Below is a small trained network, with its code and all its weights. Each question gives an input and a class and asks what happens when units are switched off, that is, made to give their printed mean instead of their output.

import numpy as np


def w(rows, s, z=0):
    codes = np.array(rows[::2]) - 128.0
    scale = np.full(codes.shape[1], s)
    scale[-1] = z or s
    return codes * scale


def f(y):
    return np.maximum(y, 0)


def log_softmax(a):
    a = a - a.max(-1, keepdims=True)
    return a - np.log(np.exp(a).sum(-1, keepdims=True))


def net(x, mask):
    res = np.array(x, float).reshape(1, 3) / 4 @ E
    y = f(res @ A[0][:, :-1].T + A[0][:, -1])
    res = res + np.where(mask, y, B[0][:, -1]) @ B[0][:, :-1]
    return log_softmax(res[-1] @ U[:, :-1].T + U[:, -1])


A, B = {}, {}
E = w([
[194,163,145,250,101,126,110],'x0',
[103,73,152,123,19,127,68],'x1',
[93,176,27,135,112,111,75],'x2',
],0.016)
A[0] = w([
[158,128,139,170,92,143,102,79],'neuron 0',
[118,150,140,113,114,113,133,86],'neuron 1',
[94,143,101,50,231,118,180,210],'neuron 2',
[120,177,36,139,116,107,99,125],'neuron 3',
[103,90,109,86,97,97,112,109],'neuron 4',
[91,182,2,138,111,76,76,129],'neuron 5',
[108,81,129,107,122,119,98,128],'neuron 6',
[196,188,123,190,168,115,146,126],'neuron 7',
[175,143,147,126,159,152,150,195],'neuron 8',
[106,143,114,120,154,137,157,127],'neuron 9',
[114,156,102,74,215,143,178,200],'neuron 10',
[162,162,105,154,151,169,112,59],'neuron 11',
[147,96,141,130,50,123,88,99],'neuron 12',
[165,126,171,132,157,137,153,180],'neuron 13',
[125,93,146,72,154,133,123,164],'neuron 14',
[157,60,186,108,122,146,169,254],'neuron 15',
[163,145,154,198,69,120,103,53],'neuron 16',
[107,115,80,99,94,101,82,88],'neuron 17',
[177,180,118,185,185,100,156,145],'neuron 18',
[50,45,130,67,85,141,99,137],'neuron 19',
[144,108,155,171,63,122,75,45],'neuron 20',
[162,125,155,158,137,141,174,162],'neuron 21',
],0.014,0.0083)
B[0] = w([
[149,106,102,119,112,120,103,166],'neuron 0',
[127,129,128,128,140,125,130,130],'neuron 1',
[130,86,66,129,83,85,85,251],'neuron 2',
[89,193,129,157,131,117,99,202],'neuron 3',
[113,145,124,92,149,150,156,173],'neuron 4',
[8,208,88,116,162,153,85,235],'neuron 5',
[123,137,158,112,142,130,147,161],'neuron 6',
[143,165,173,162,178,164,168,210],'neuron 7',
[182,114,126,144,140,140,127,182],'neuron 8',
[131,130,122,135,102,120,101,160],'neuron 9',
[141,97,99,145,91,89,75,232],'neuron 10',
[108,167,153,146,134,122,123,156],'neuron 11',
[110,101,110,89,104,96,130,183],'neuron 12',
[156,103,125,126,132,152,121,182],'neuron 13',
[111,108,162,124,97,107,145,179],'neuron 14',
[144,96,165,129,104,91,158,210],'neuron 15',
[145,99,71,155,96,103,75,188],'neuron 16',
[108,133,111,88,148,160,121,177],'neuron 17',
[139,156,157,165,156,159,149,210],'neuron 18',
[110,155,175,85,162,172,182,216],'neuron 19',
[123,95,86,119,84,78,99,180],'neuron 20',
[162,118,113,130,128,145,137,179],'neuron 21',
],0.016,0.024)
U = w([
[204,14,99,136,70,79,118,251],'0',
[83,139,4,130,102,108,44,94],'1',
[109,106,250,79,114,139,254,150],'2',
[61,173,124,36,186,253,162,64],'3',
[248,123,185,174,179,231,197,143],'4',
[103,226,155,208,210,209,126,17],'5',
],0.0087,0.0031)

Each question gives the input, the list of numbers given to net, and the class t.
The units are the neurons (one row each of A and B). Each row of codes is followed by its name. A weight is (code - 128) times the scale printed after its matrix; where a second scale follows, it is the last column's (A, B and U).
mask holds one flag per neuron, in row order. A switched-off neuron (its flag False) gives its mean, the last column of its row in B, instead of its output. The means were averaged over made-up inputs and are rounded, as every weight is.
A unit's drop is (log p(t) with every unit on - log p(t) with that unit switched off) / (log p(t) with every unit on - log p(t) with every unit switched off).
The circuit of an input: a set's keep is (log p(t) with only the set's units on - log p(t) with every unit switched off) / (log p(t) with every unit on - log p(t) with every unit switched off). Starting from the 12 units with the biggest drops (on a tie, the unit counted first), units are removed one at a time, each time the one whose removal leaves the highest keep (on an exact tie, the one counted first), for as long as the keep stays at least 0.8.
circuit, biggest first: the units of the circuit, biggest drop first
unit that matters most: the unit with the biggest drop
k most important neurons: the k neurons with the biggest drops, biggest first
drop when u is switched off: that unit's drop, to one decimal
input [4,0,3], class 5: circuit, biggest first : (neuron 2)
input [0,7,-1], class 2: circuit, biggest first : (neuron 19; neuron 5)
input [0,3,-1], class 2: 3 most important neurons : (neuron 2; neuron 10; neuron 5)
input [5,0,-4], class 4: 3 most important neurons : (neuron 2; neuron 10; neuron 7)
input [0,6,6], class 3: circuit, biggest first : (neuron 2; neuron 19)
input [0,-8,-5], class 0: 2 most important neurons : (neuron 2; neuron 10)
input [1,-8,3], class 5: 2 most important neurons : (neuron 7; neuron 18)
input [-6,1,-8], class 2: 2 most important neurons : (neuron 19; neuron 16)
input [0,2,-3], class 2: 2 most important neurons : (neuron 2; neuron 10)
input [-1,1,-5], class 2: 3 most important neurons : (neuron 2; neuron 10; neuron 16)
input [3,5,-2], class 0: drop when neuron 5 is switched off : 0.4
input [-2,-5,-4], class 0: drop when neuron 9 is switched off : 0.0
input [-6,-4,-1], class 0: drop when neuron 5 is switched off : 0.4
input [-5,7,1], class 3: unit that matters most : neuron 17
